[-0.22 -0.34 -1.27 -1.13 -0.27 -1.50  0.06 -0.81  0.09  1.35  1.56  0.99
  1.59 -2.36  0.84  2.14  1.88 -4.26  0.20  0.41  0.89 -1.86  0.02  1.77
  0.25 -0.06 -0.02  0.94 -0.88  1.56  1.44  1.14  0.49 -2.04 -0.22 -0.17
 -0.58 -4.13  1.67 -0.06  3.41 -0.43 -0.11  0.08  2.37 -1.04 -0.48] : (40)/<25>
[-0.37 -1.39 -0.72 -1.35  0.00 -0.81  0.36  0.19  0.05  1.27  3.95  0.72
  0.93 -0.69  0.85  2.28  1.82 -2.78  1.80  0.71  0.38 -1.35  0.21 -0.31
  0.45 -0.44 -0.18  0.83  1.69  1.76  0.93  2.26  0.10  0.02 -1.92 -0.06
  1.16 -2.49  2.14 -0.86  0.57 -0.38  0.54  0.00  2.05 -1.09 -0.98] : (40)/<28>
[-0.80 -3.57 -1.88 -2.12 -0.39 -0.64 -0.55  1.10  0.21  3.71  3.59  1.64
  1.69 -2.93 -0.55 -1.00  2.43 -3.53 -1.29  1.22  2.08 -2.09  0.57  2.12
  0.70 -0.07 -0.12  1.71  0.25  0.92  2.27  2.18  0.81 -0.62 -1.93  1.36
  0.85 -6.49  1.64 -1.22 -1.44 -1.00 -0.74  0.13  5.15 -1.02 -0.52] : (40)/<28>
[-0.38 -0.10 -2.35 -0.78 -1.74  0.14  0.20  0.46 -0.52  0.66  0.66  0.55
  0.58 -0.81  0.00 -3.58 -1.12  0.16 -1.44  1.35 -0.42 -1.27 -1.21  0.19
  0.10  0.45  0.84  2.72 -1.39 -0.31  0.24  0.06 -0.47 -0.43  4.98 -0.33
  2.99 -1.38  0.10  0.05 -3.98  0.37 -0.77 -0.32  2.39 -0.04 -0.34] : (39)/<17>
[-1.15 -0.75 -1.10 -2.57 -0.52 -0.62 -1.52  0.59  0.58  1.77  1.80  1.02
 -1.06 -0.45 -0.16 -2.57  2.14 -4.08 -2.71  1.09 -0.08 -2.55 -1.16  0.35
 -0.11 -2.62 -0.33  1.11 -0.18 -1.71  1.21  0.05 -0.46 -1.01 -5.12  0.43
  0.37 -5.14  1.13 -0.68 -1.64 -0.78  0.18  0.07  3.66 -3.11  0.31] : (43)/<24>
[-0.82 -2.49 -2.56 -2.01 -2.16 -0.12 -0.55  1.54  0.39  1.96  3.18  0.61
 -1.00  0.35 -0.13 -2.24  1.66 -4.83 -1.10  2.14 -0.77 -3.99 -1.00  1.31
 -0.25 -1.31  0.13  2.22  0.35 -1.79  1.36  0.86  0.49 -1.74 -0.75  2.03
  1.86 -4.85  0.01 -0.91 -1.13 -0.39 -1.40  0.22  4.32 -1.73  0.91] : (43)/<24>
[-0.13 -1.11 -1.80 -1.92 -0.44  1.36  1.05  0.16  0.12 -0.05  1.61  1.58
 -0.20 -1.81 -0.11 -8.28 -2.03 -4.40 -2.85  1.24 -1.27 -2.68 -1.12  0.81
 -0.25 -0.93 -0.89  2.42 -0.45 -0.06  0.74  0.41  0.06 -2.57  3.72 -0.44
 -0.77 -2.69  1.86 -0.21 -1.09 -0.53  0.23 -0.82  3.49 -0.52 -0.08] : (39)/<29>
[-1.17 -0.74 -1.41 -1.25 -1.37  0.14 -1.04  1.28  0.03  1.73  0.54 -0.95
 -0.24  0.64 -0.25 -4.39 -1.33 -1.62 -2.13  1.41 -0.51 -3.11 -0.73 -3.81
 -0.42 -0.65 -0.06  1.61  0.86 -0.40  1.58  0.86 -0.15 -1.74  2.03 -1.48
  0.85 -5.73  0.58 -0.26 -0.81 -0.56 -0.31 -0.02  2.38 -0.32  0.09] : (39)/<17>
[ 0.76 -0.15  0.03 -0.56  0.59 -0.63  0.31 -0.75 -0.33  1.98  0.22  0.52
 -1.54 -1.25  1.41  3.97  1.92 -2.05  1.37  0.22  1.02 -0.20  0.63  0.04
  0.00  0.21 -0.37 -0.95 -3.85  0.61  0.73  0.99  2.46 -0.30  0.21  0.78
 -0.31 -0.40  1.13 -0.05  5.00 -0.38 -0.59  0.16  0.12 -0.51 -0.72] : (40)/<25>
[-1.64 -0.54 -1.80 -1.46 -2.12  0.91  0.00 -0.05 -0.75  0.93  0.17  0.67
  0.55 -1.73 -0.72 -7.99 -1.94 -2.21 -2.79  1.78 -1.16 -4.28 -1.13  0.00
 -0.14 -0.57 -0.08  2.25 -0.52 -0.45  0.91  0.17 -0.72 -2.17  4.03 -0.57
  0.15 -2.98  0.32 -0.67 -4.07 -0.53 -0.96 -0.46  2.89 -0.19  0.40] : (39)/<17>
[-1.08 -1.15 -1.21 -0.75 -1.97  0.24 -0.18  1.80  0.21  1.07  2.24  0.47
 -0.60  1.52  0.56 -0.98 -0.31 -0.70 -0.49  2.00 -0.21 -2.65 -0.71  0.17
  0.18 -0.25  0.22  1.92 -0.10 -0.92  0.98  0.79 -1.81 -0.79  0.32  0.35
  2.88 -3.40 -0.33 -1.08 -4.13 -0.74 -0.33  0.21  2.60 -0.48  0.46] : (43)/<24>
